Below are the code and all the weights of a small trained network. Each question names an input and a class and asks about switching units off, where a switched-off unit gives its printed mean instead of its output.

import numpy as np


def w(rows, s, z=0):
    codes = np.array(rows[::2]) - 128.0
    scale = np.full(codes.shape[1], s)
    scale[-1] = z or s
    return codes * scale


def f(y):
    return y / 2 * (1 + np.tanh(0.7978845608 * (y + 0.044715 * y**3)))


def log_softmax(a):
    a = a - a.max(-1, keepdims=True)
    return a - np.log(np.exp(a).sum(-1, keepdims=True))


def net(x, mask):
    res = np.array(x, float).reshape(1, 8) / 4 @ E
    y = f(res @ A[0][:, :-1].T + A[0][:, -1])
    res = res + np.where(mask, y, B[0][:, -1]) @ B[0][:, :-1]
    return log_softmax(res[-1] @ U[:, :-1].T + U[:, -1])


A, B = {}, {}
E = w([
[153,1,159,134,29,223,150,118,14,60,64],'x0',
[40,207,88,143,150,20,156,182,46,10,5],'x1',
[93,22,79,2,205,135,70,243,98,175,127],'x2',
[121,126,124,133,128,131,135,130,130,130,128],'x3',
[118,121,133,130,140,131,133,121,133,121,130],'x4',
[139,137,122,124,111,122,134,138,125,139,127],'x5',
[225,80,38,155,206,113,133,18,147,196,2],'x6',
[123,126,125,127,137,138,132,125,133,119,129],'x7',
],0.0074)
A[0] = w([
[138,176,161,215,83,121,147,88,153,74,169,61],'n0',
[113,67,100,89,137,155,116,152,48,135,124,111],'n1',
[157,186,166,198,77,124,173,22,129,67,131,42],'n2',
[68,164,207,161,38,140,171,153,149,92,195,131],'n3',
[169,116,71,152,180,108,122,119,144,161,47,86],'n4',
[156,82,183,105,117,177,120,113,181,194,220,95],'n5',
[115,198,98,140,187,59,113,137,171,197,163,65],'n6',
[96,88,72,80,161,104,126,195,123,140,101,72],'n7',
[88,128,178,72,122,136,104,246,102,111,200,123],'n8',
[90,165,110,150,156,16,134,162,57,53,59,131],'n9',
[160,93,152,134,109,156,114,104,151,201,195,104],'n10',
[90,181,93,110,169,92,156,175,83,56,54,83],'n11',
[140,57,166,132,43,189,148,112,54,89,58,58],'n12',
[187,80,122,125,114,209,123,97,174,195,227,93],'n13',
[96,69,80,49,183,123,87,202,107,127,171,56],'n14',
[104,57,121,143,87,175,126,109,83,90,121,137],'n15',
[196,127,49,177,184,132,149,47,126,161,52,149],'n16',
[167,93,110,64,170,160,94,207,147,143,117,93],'n17',
[87,154,136,130,129,102,109,197,143,90,221,110],'n18',
[92,138,109,151,154,127,154,160,121,113,106,3],'n19',
[99,141,121,129,146,103,112,147,106,90,114,60],'n20',
[114,195,119,131,198,59,120,157,213,153,175,80],'n21',
[148,71,53,112,198,109,137,107,140,199,57,126],'n22',
[113,163,95,85,187,98,112,151,184,162,153,114],'n23',
[147,74,135,79,124,133,117,142,65,117,112,113],'n24',
],0.011,0.0066)
B[0] = w([
[143,166,140,160,162,120,117,91,193,222,70,194],'n0',
[172,152,124,167,163,174,138,133,138,168,109,191],'n1',
[174,172,144,162,207,152,93,81,197,231,1,216],'n2',
[85,57,202,27,98,123,76,145,145,150,130,218],'n3',
[96,76,155,95,57,121,64,106,143,136,175,187],'n4',
[60,176,58,123,140,82,161,70,61,71,143,215],'n5',
[211,111,92,181,124,203,147,222,150,106,175,192],'n6',
[162,179,137,127,208,119,152,82,152,190,30,180],'n7',
[84,95,223,49,57,121,60,119,197,149,143,212],'n8',
[72,167,59,155,97,93,158,65,44,96,145,248],'n9',
[97,164,73,117,122,102,149,92,77,86,115,195],'n10',
[68,176,65,150,117,72,156,58,64,62,148,219],'n11',
[201,80,51,192,96,233,161,204,173,79,210,239],'n12',
[67,174,63,143,137,57,158,87,39,69,115,227],'n13',
[140,176,142,153,177,137,97,78,174,229,60,197],'n14',
[197,106,106,130,108,155,179,208,133,108,181,203],'n15',
[45,54,210,60,30,115,51,137,175,125,149,232],'n16',
[134,165,132,170,181,113,131,54,160,170,54,180],'n17',
[114,43,175,89,63,119,54,111,180,106,181,188],'n18',
[83,137,111,169,101,117,121,79,127,115,147,136],'n19',
[102,152,107,97,112,133,131,116,90,121,113,152],'n20',
[210,75,102,224,135,227,174,201,136,83,152,200],'n21',
[75,77,216,41,72,117,86,151,178,145,140,210],'n22',
[167,111,81,198,119,221,136,174,107,122,162,181],'n23',
[173,129,114,154,154,170,116,169,143,119,100,182],'n24',
],0.0097,0.017)
U = w([
[68,60,248,13,48,101,87,124,171,113,164,149],'0',
[66,205,54,126,114,31,168,67,5,31,143,26],'1',
[241,103,84,161,118,225,169,217,149,76,186,4],'2',
[161,197,165,138,201,117,122,71,199,252,30,213],'3',
],0.011,0.0034)

Each question gives the input, the list of numbers given to net, and the class t.
The units are the neurons (one row each of A and B). Each row of codes is followed by its name. A weight is (code - 128) times the scale printed after its matrix; where a second scale follows, it is the last column's (A, B and U).
mask holds one flag per neuron, in row order. A switched-off neuron (its flag False) gives its mean, the last column of its row in B, instead of its output. The means were averaged over made-up inputs and are rounded, as every weight is.
A unit's drop is (log p(t) with every unit on - log p(t) with that unit switched off) / (log p(t) with every unit on - log p(t) with every unit switched off).
The circuit of an input: a set's keep is (log p(t) with only the set's units on - log p(t) with every unit switched off) / (log p(t) with every unit on - log p(t) with every unit switched off). Starting from the 12 units with the biggest drops (on a tie, the unit counted first), units are removed one at a time, each time the one whose removal leaves the highest keep (on an exact tie, the one counted first), for as long as the keep stays at least 0.8.
circuit, biggest first: the units of the circuit, biggest drop first
top k neurons: the k neurons with the biggest drops, biggest first
drop of u: that unit's drop, to one decimal
input [-8,-7,4,1,7,-1,5,8], class 2: circuit, biggest first	(n21)
input [4,-4,-4,-7,-2,-4,3,-4], class 1: top 3 neurons	(n13 n21 n6)
input [-1,1,-7,1,-8,-1,-5,5], class 3: top 2 neurons	(n2 n0)
input [7,4,8,2,-2,2,1,-7], class 3: top 3 neurons	(n14 n7 n17)
input [2,4,-5,-1,6,-3,1,-2], class 3: top 4 neurons	(n2 n13 n5 n0)
input [-7,-7,8,-2,-6,-6,-1,6], class 3: top 2 neurons	(n14 n17)
input [-7,-4,5,-2,-3,-5,2,1], class 2: top 2 neurons	(n21 n6)
input [-5,-4,2,0,-1,4,5,-6], class 0: top 2 neurons	(n22 n16)
input [-4,-5,-7,2,-3,1,-2,-2], class 3: top 2 neurons	(n2 n0)
input [8,4,-8,-1,-3,1,7,-3], class 2: top 2 neurons	(n12 n15)
input [6,-8,6,-1,3,-2,7,-4], class 1: top 2 neurons	(n13 n5)
input [-7,-3,8,-2,-8,8,1,-1], class 3: top 2 neurons	(n14 n17)
input [-3,3,-6,0,-8,3,6,7], class 0: top 2 neurons	(n16 n4)
input [1,-5,-7,-1,-3,-7,7,-7], class 0: top neuron	(n16)
input [4,-8,8,2,0,5,6,-1], class 1: top 3 neurons	(n13 n5 n10)
input [7,-7,-3,8,-7,4,6,-6], class 1: top 3 neurons	(n13 n5 n10)
input [-7,-7,-2,3,4,5,-1,5], class 1: drop of n10	0.5
input [3,0,-5,6,-6,3,-2,0], class 3: drop of n2	0.1
input [1,-6,6,2,4,5,-2,2], class 1: drop of n2	0.3
input [-8,-3,-2,1,-1,-8,-5,0], class 2: drop of n21	0.7
input [-2,-4,-8,-8,-6,-5,-6,-8], class 3: circuit, biggest first	(n2)
